Below are the code and all the weights of a small trained network. Each question names an input and a class and asks about switching units off, where a switched-off unit gives its printed mean instead of its output.

import numpy as np


def w(rows, s, z=0):
    codes = np.array(rows[::2]) - 128.0
    scale = np.full(codes.shape[1], s)
    scale[-1] = z or s
    return codes * scale


def norm(h):
    return h / np.sqrt((h * h).mean(-1, keepdims=True) + 1e-5)


def f(y):
    return y / 2 * (1 + np.tanh(0.7978845608 * (y + 0.044715 * y**3)))


def log_softmax(a):
    a = a - a.max(-1, keepdims=True)
    return a - np.log(np.exp(a).sum(-1, keepdims=True))


def net(x, mask):
    res = np.array(x, float).reshape(1, 5) / 4 @ E
    u = 0
    for l in range(2):
        y = f(norm(res) @ A[l][:, :-1].T + A[l][:, -1])
        res = res + np.where(mask[u : u + 16], y, B[l][:, -1]) @ B[l][:, :-1]
        u += 16
    return log_softmax(norm(res)[-1] @ U[:, :-1].T + U[:, -1])


A, B = {}, {}
E = w([
[117,111,3,168],'x0',
[165,168,130,190],'x1',
[172,175,110,81],'x2',
[45,186,127,121],'x3',
[165,85,164,89],'x4',
],0.0047)
A[0] = w([
[81,67,195,94,99],'L0N0',
[184,166,134,119,183],'L0N1',
[5,122,90,69,102],'L0N2',
[142,123,135,222,136],'L0N3',
[55,213,130,204,115],'L0N4',
[149,11,78,235,69],'L0N5',
[39,232,221,212,148],'L0N6',
[153,178,48,178,51],'L0N7',
[147,140,155,142,134],'L0N8',
[108,136,154,93,102],'L0N9',
[161,66,120,139,3],'L0N10',
[134,120,103,85,123],'L0N11',
[70,175,94,111,148],'L0N12',
[147,153,133,113,155],'L0N13',
[136,141,118,124,103],'L0N14',
[145,114,103,93,80],'L0N15',
],0.011,0.002)
B[0] = w([
[128,197,225,101,204],'L0N0',
[174,44,123,113,168],'L0N1',
[141,78,56,43,205],'L0N2',
[121,111,146,55,168],'L0N3',
[105,242,57,102,204],'L0N4',
[16,70,112,224,213],'L0N5',
[30,73,117,4,254],'L0N6',
[187,167,239,113,197],'L0N7',
[151,91,136,127,142],'L0N8',
[123,99,144,124,149],'L0N9',
[115,93,72,144,142],'L0N10',
[105,114,95,93,144],'L0N11',
[163,159,90,146,172],'L0N12',
[145,79,123,131,143],'L0N13',
[138,121,127,124,127],'L0N14',
[106,120,93,94,137],'L0N15',
],0.02,0.006)
A[1] = w([
[116,98,179,117,202],'L1N0',
[124,147,165,101,98],'L1N1',
[130,136,91,172,50],'L1N2',
[230,142,96,121,133],'L1N3',
[110,122,124,144,84],'L1N4',
[137,149,131,117,57],'L1N5',
[162,162,155,119,75],'L1N6',
[74,109,115,161,41],'L1N7',
[247,173,127,145,115],'L1N8',
[129,164,102,111,107],'L1N9',
[126,135,137,122,73],'L1N10',
[75,198,135,128,6],'L1N11',
[99,196,158,215,28],'L1N12',
[113,94,184,114,183],'L1N13',
[126,153,199,93,78],'L1N14',
[123,136,131,155,94],'L1N15',
],0.014,0.0016)
B[1] = w([
[168,142,168,118,241],'L1N0',
[124,78,134,146,192],'L1N1',
[127,128,151,175,117],'L1N2',
[196,138,42,124,191],'L1N3',
[119,149,132,144,125],'L1N4',
[108,101,118,144,125],'L1N5',
[127,76,94,149,146],'L1N6',
[127,186,120,177,174],'L1N7',
[183,128,34,168,185],'L1N8',
[128,78,99,119,158],'L1N9',
[119,119,133,134,127],'L1N10',
[135,107,114,69,175],'L1N11',
[168,251,145,101,167],'L1N12',
[171,142,172,121,254],'L1N13',
[144,54,130,172,244],'L1N14',
[113,149,140,125,112],'L1N15',
],0.026,0.0041)
U = w([
[43,129,67,7,235],'0',
[36,125,110,250,84],'1',
[176,55,249,108,185],'2',
[234,101,33,136,92],'3',
[112,250,179,182,6],'4',
],0.012,0.0027)

Each question gives the input, the list of numbers given to net, and the class t.
The units are the neurons (one row each of A and B). Each row of codes is followed by its name. A weight is (code - 128) times the scale printed after its matrix; where a second scale follows, it is the last column's (A, B and U).
mask holds one flag per neuron, layer by layer. A switched-off neuron (its flag False) gives its mean, the last column of its row in B, instead of its output. The means were averaged over made-up inputs and are rounded, as every weight is.
A unit's drop is (log p(t) with every unit on - log p(t) with that unit switched off) / (log p(t) with every unit on - log p(t) with every unit switched off).
The circuit of an input: a set's keep is (log p(t) with only the set's units on - log p(t) with every unit switched off) / (log p(t) with every unit on - log p(t) with every unit switched off). Starting from the 12 units with the biggest drops (on a tie, the unit counted first), units are removed one at a time, each time the one whose removal leaves the highest keep (on an exact tie, the one counted first), for as long as the keep stays at least 0.8.
circuit, biggest first: the units of the circuit, biggest drop first
k most important neurons: the k neurons with the biggest drops, biggest first
k most important neurons of layer l: the k neurons of layer l with the biggest drops, biggest first
input [8,8,-1,-6,-2], class 4: 2 most important neurons : L0N5, L0N7
input [6,-2,6,-2,1], class 3: most important neuron of layer 0 : L0N6
input [-2,2,7,2,3], class 3: 2 most important neurons : L0N5, L0N6
input [5,-3,5,-2,-1], class 3: 2 most important neurons : L0N6, L0N7
input [-1,2,5,-8,-1], class 3: 2 most important neurons : L0N6, L0N5
input [-3,-3,-2,-7,2], class 4: circuit, biggest first : L0N6, L0N2, L1N12
input [8,-5,-5,-6,-8], class 4: circuit, biggest first : L0N6, L0N7, L1N12
input [-3,-4,3,-1,4], class 2: 2 most important neurons : L0N12, L0N4
input [3,-6,1,2,-6], class 3: 2 most important neurons : L0N6, L0N12
input [8,4,7,-4,5], class 2: 3 most important neurons : L0N7, L0N4, L0N5
input [8,6,6,1,7], class 2: 2 most important neurons : L0N4, L0N7
input [0,-2,7,-3,6], class 3: 3 most important neurons : L0N6, L0N5, L1N3
input [-5,-2,5,-5,-8], class 2: 4 most important neurons : L0N4, L0N12, L0N2, L1N8
input [0,5,-4,-6,-3], class 4: 2 most important neurons of layer 1 : L1N7, L1N14
input [5,-8,-5,-4,-6], class 1: circuit, biggest first : L0N5
input [5,4,-2,-7,-2], class 4: 3 most important neurons : L0N5, L0N7, L0N6
input [2,7,3,-8,-6], class 2: 2 most important neurons of layer 0 : L0N7, L0N5
input [6,5,-3,0,4], class 1: 2 most important neurons of layer 0 : L0N5, L0N0
input [0,6,1,-6,-8], class 2: 3 most important neurons of layer 0 : L0N7, L0N3, L0N5
input [2,1,-2,-1,-4], class 4: 2 most important neurons of layer 1 : L1N12, L1N7
input [4,-7,-6,-1,-2], class 1: 2 most important neurons of layer 0 : L0N5, L0N6
